Below is a small trained network, with its code and all its weights. Each question gives an input and a class and asks what happens when units are switched off, that is, made to give their printed mean instead of their output.

import numpy as np


def w(rows, s, z=0):
    codes = np.array(rows[::2]) - 128.0
    scale = np.full(codes.shape[1], s)
    scale[-1] = z or s
    return codes * scale


def norm(h):
    return h / np.sqrt((h * h).mean(-1, keepdims=True) + 1e-5)


def f(y):
    return y / 2 * (1 + np.tanh(0.7978845608 * (y + 0.044715 * y**3)))


def log_softmax(a):
    a = a - a.max(-1, keepdims=True)
    return a - np.log(np.exp(a).sum(-1, keepdims=True))


def net(x, mask):
    res = np.array(x, float).reshape(1, 4) / 4 @ E
    u = 0
    for l in range(3):
        y = f(norm(res) @ A[l][:, :-1].T + A[l][:, -1])
        res = res + np.where(mask[u : u + 10], y, B[l][:, -1]) @ B[l][:, :-1]
        u += 10
    return log_softmax(norm(res)[-1] @ U[:, :-1].T + U[:, -1])


A, B = {}, {}
E = w([
[210,128,104,229,148,123,84,125,73,137,77],'x0',
[159,122,140,1,162,84,89,161,110,130,14],'x1',
[82,197,162,150,148,150,176,137,80,154,82],'x2',
[122,181,92,92,101,175,6,148,63,114,195],'x3',
],0.0027)
A[0] = w([
[123,115,101,143,92,80,26,153,147,43,148,17],'L0N1',
[30,161,124,207,53,115,179,123,185,64,219,175],'L0N2',
[14,242,232,167,186,183,135,174,65,235,51,37],'L0N3',
[193,153,130,239,225,88,79,93,58,56,102,11],'L0N4',
[168,134,135,94,127,197,143,151,81,68,152,2],'L0N5',
[175,105,96,206,200,137,91,107,80,106,58,77],'L0N6',
[1,132,241,70,106,156,115,180,233,124,151,31],'L0N7',
[71,132,166,17,171,110,97,172,164,80,49,202],'L0N8',
[219,13,43,82,73,64,92,90,163,93,206,53],'L0N9',
[107,224,85,69,142,206,4,87,127,79,193,154],'L0N10',
],0.0025,0.0015)
B[0] = w([
[131,70,163,124,132,149,171,86,110,133,97,123],'L0N1',
[118,176,147,138,185,33,100,125,145,138,83,252],'L0N2',
[201,114,85,116,98,74,192,4,72,39,123,216],'L0N3',
[93,125,208,135,19,50,183,221,198,142,109,161],'L0N4',
[100,86,38,112,111,119,146,154,140,170,123,98],'L0N5',
[115,164,184,161,111,127,106,147,159,118,119,159],'L0N6',
[131,109,169,137,29,71,142,191,103,151,138,171],'L0N7',
[111,205,165,196,141,83,114,104,193,137,122,210],'L0N8',
[155,168,125,127,111,68,191,69,67,55,118,178],'L0N9',
[109,70,195,144,179,137,196,148,111,139,99,227],'L0N10',
],0.0037,0.0022)
A[1] = w([
[140,85,123,136,141,118,197,94,201,209,102,68],'L1N1',
[160,144,32,128,85,150,177,55,98,35,144,83],'L1N2',
[99,60,98,133,46,112,158,119,86,84,108,140],'L1N3',
[117,187,171,167,187,138,118,148,112,120,127,123],'L1N4',
[141,203,133,138,75,107,95,122,211,93,117,88],'L1N5',
[107,97,217,172,151,79,172,138,137,95,68,255],'L1N6',
[150,19,113,104,86,140,75,75,202,92,168,63],'L1N7',
[98,151,69,94,79,227,74,142,35,162,152,131],'L1N8',
[108,187,79,126,80,165,215,151,63,142,70,26],'L1N9',
[226,4,97,84,100,94,83,122,165,107,151,19],'L1N10',
],0.0037,0.00093)
B[1] = w([
[87,18,164,138,145,202,98,134,73,45,55,166],'L1N1',
[135,169,78,98,186,88,141,79,71,202,130,152],'L1N2',
[191,130,147,70,126,145,161,122,154,124,140,139],'L1N3',
[135,90,77,65,141,105,155,103,145,154,159,161],'L1N4',
[151,167,81,88,172,172,97,165,80,126,239,153],'L1N5',
[146,111,41,58,128,208,120,146,60,124,185,254],'L1N6',
[104,204,155,172,141,94,188,124,10,82,68,134],'L1N7',
[167,28,193,149,254,129,199,138,112,77,123,142],'L1N8',
[199,158,203,130,101,65,116,52,93,78,181,145],'L1N9',
[119,213,134,173,131,117,177,21,82,106,119,146],'L1N10',
],0.0031,0.0037)
A[2] = w([
[138,167,103,80,150,114,23,112,180,154,3,29],'L2N1',
[120,9,181,126,189,164,174,132,130,112,72,72],'L2N2',
[173,96,39,61,129,151,105,142,82,240,191,150],'L2N3',
[76,130,164,180,158,127,136,105,109,126,183,86],'L2N4',
[72,134,207,75,16,107,155,147,173,152,161,53],'L2N5',
[57,128,83,236,131,142,105,74,183,146,194,19],'L2N6',
[134,105,124,130,97,44,125,138,162,102,119,209],'L2N7',
[138,162,154,66,159,103,83,141,151,106,56,6],'L2N8',
[218,126,140,226,35,130,91,176,103,180,47,138],'L2N9',
[146,179,228,114,209,100,41,148,101,98,194,65],'L2N10',
],0.0039,0.0012)
B[2] = w([
[147,166,100,137,74,154,129,123,178,175,149,168],'L2N1',
[132,100,71,185,116,185,61,161,95,115,139,239],'L2N2',
[204,126,120,62,177,138,121,194,180,108,217,146],'L2N3',
[173,124,122,111,83,120,108,144,175,130,27,221],'L2N4',
[122,159,180,199,155,103,51,176,138,69,157,199],'L2N5',
[163,167,89,65,75,129,123,136,154,215,69,227],'L2N6',
[125,181,189,163,147,172,117,117,80,176,140,170],'L2N7',
[135,111,91,205,83,103,183,119,156,190,138,166],'L2N8',
[2,142,214,79,148,77,111,170,169,62,184,254],'L2N9',
[109,71,73,191,110,171,172,123,139,114,74,226],'L2N10',
],0.0053,0.0016)
U = w([
[66,156,202,141,120,91,103,170,157,93,155,140],'0',
[159,165,74,135,80,122,137,125,182,235,96,136],'1',
[146,157,136,129,130,90,175,42,70,92,110,135],'2',
[115,41,96,165,145,200,128,153,111,102,93,125],'3',
[180,130,115,59,188,147,105,133,128,127,186,128],'4',
[110,74,215,81,179,171,42,27,122,249,155,2],'5',
[116,77,209,74,161,171,36,31,120,232,148,12],'6',
[112,69,216,78,172,168,39,25,120,249,154,6],'7',
],0.015,0.017)

Each question gives the input, the list of numbers given to net, and the class t.
The units are the neurons (one row each of A and B). Each row of codes is followed by its name. A weight is (code - 128) times the scale printed after its matrix; where a second scale follows, it is the last column's (A, B and U).
mask holds one flag per neuron, layer by layer. A switched-off neuron (its flag False) gives its mean, the last column of its row in B, instead of its output. The means were averaged over made-up inputs and are rounded, as every weight is.
A unit's drop is (log p(t) with every unit on - log p(t) with that unit switched off) / (log p(t) with every unit on - log p(t) with every unit switched off).
The circuit of an input: a set's keep is (log p(t) with only the set's units on - log p(t) with every unit switched off) / (log p(t) with every unit on - log p(t) with every unit switched off). Starting from the 12 units with the biggest drops (on a tie, the unit counted first), units are removed one at a time, each time the one whose removal leaves the highest keep (on an exact tie, the one counted first), for as long as the keep stays at least 0.8.
units of the circuit, in order: the units of the circuit, biggest drop first
unit that matters most: the unit with the biggest drop
top k neurons: the k neurons with the biggest drops, biggest first
drop when u is switched off: that unit's drop, to one decimal
input [5,-3,-1,3], class 0: units of the circuit, in order : L2N9
input [-2,-6,6,-5], class 1: top 2 neurons : L2N6, L0N9
input [5,5,5,4], class 0: units of the circuit, in order : L2N9, L0N4
input [2,-3,2,-2], class 4: top 2 neurons : L1N6, L2N3
input [-3,-2,-3,1], class 4: top 2 neurons : L0N9, L1N6
input [5,4,-8,8], class 2: top 3 neurons : L1N10, L0N9, L1N7
input [-1,6,4,6], class 1: top 2 neurons : L0N8, L2N1
input [7,-2,-7,2], class 0: top 4 neurons : L2N9, L0N4, L0N3, L0N6
input [4,4,-2,-6], class 3: top 2 neurons : L1N1, L0N2
input [1,5,-4,6], class 3: top 2 neurons : L0N2, L1N8
input [0,5,4,-7], class 3: top 2 neurons : L1N1, L2N2
input [2,-4,-5,4], class 2: top 4 neurons : L0N8, L1N7, L0N9, L0N1
input [4,2,-1,5], class 3: top 4 neurons : L1N8, L0N2, L0N7, L2N2
input [-3,7,0,-8], class 3: units of the circuit, in order : L2N2
input [-3,-7,-7,-3], class 1: top 3 neurons : L2N6, L0N3, L0N2
input [7,-3,6,3], class 0: top 2 neurons : L2N9, L0N4
input [-3,5,-6,2], class 2: top 2 neurons : L1N10, L0N2
input [-1,-3,-4,4], class 2: drop when L1N1 is switched off : 0.7
input [0,-1,-5,7], class 3: drop when L0N3 is switched off : 0.8
input [-5,1,1,8], class 3: unit that matters most : L1N8
input [-5,-2,-2,8], class 3: drop when L0N9 is switched off : 0.0
input [-3,-6,-2,-1], class 1: drop when L2N6 is switched off : 0.1
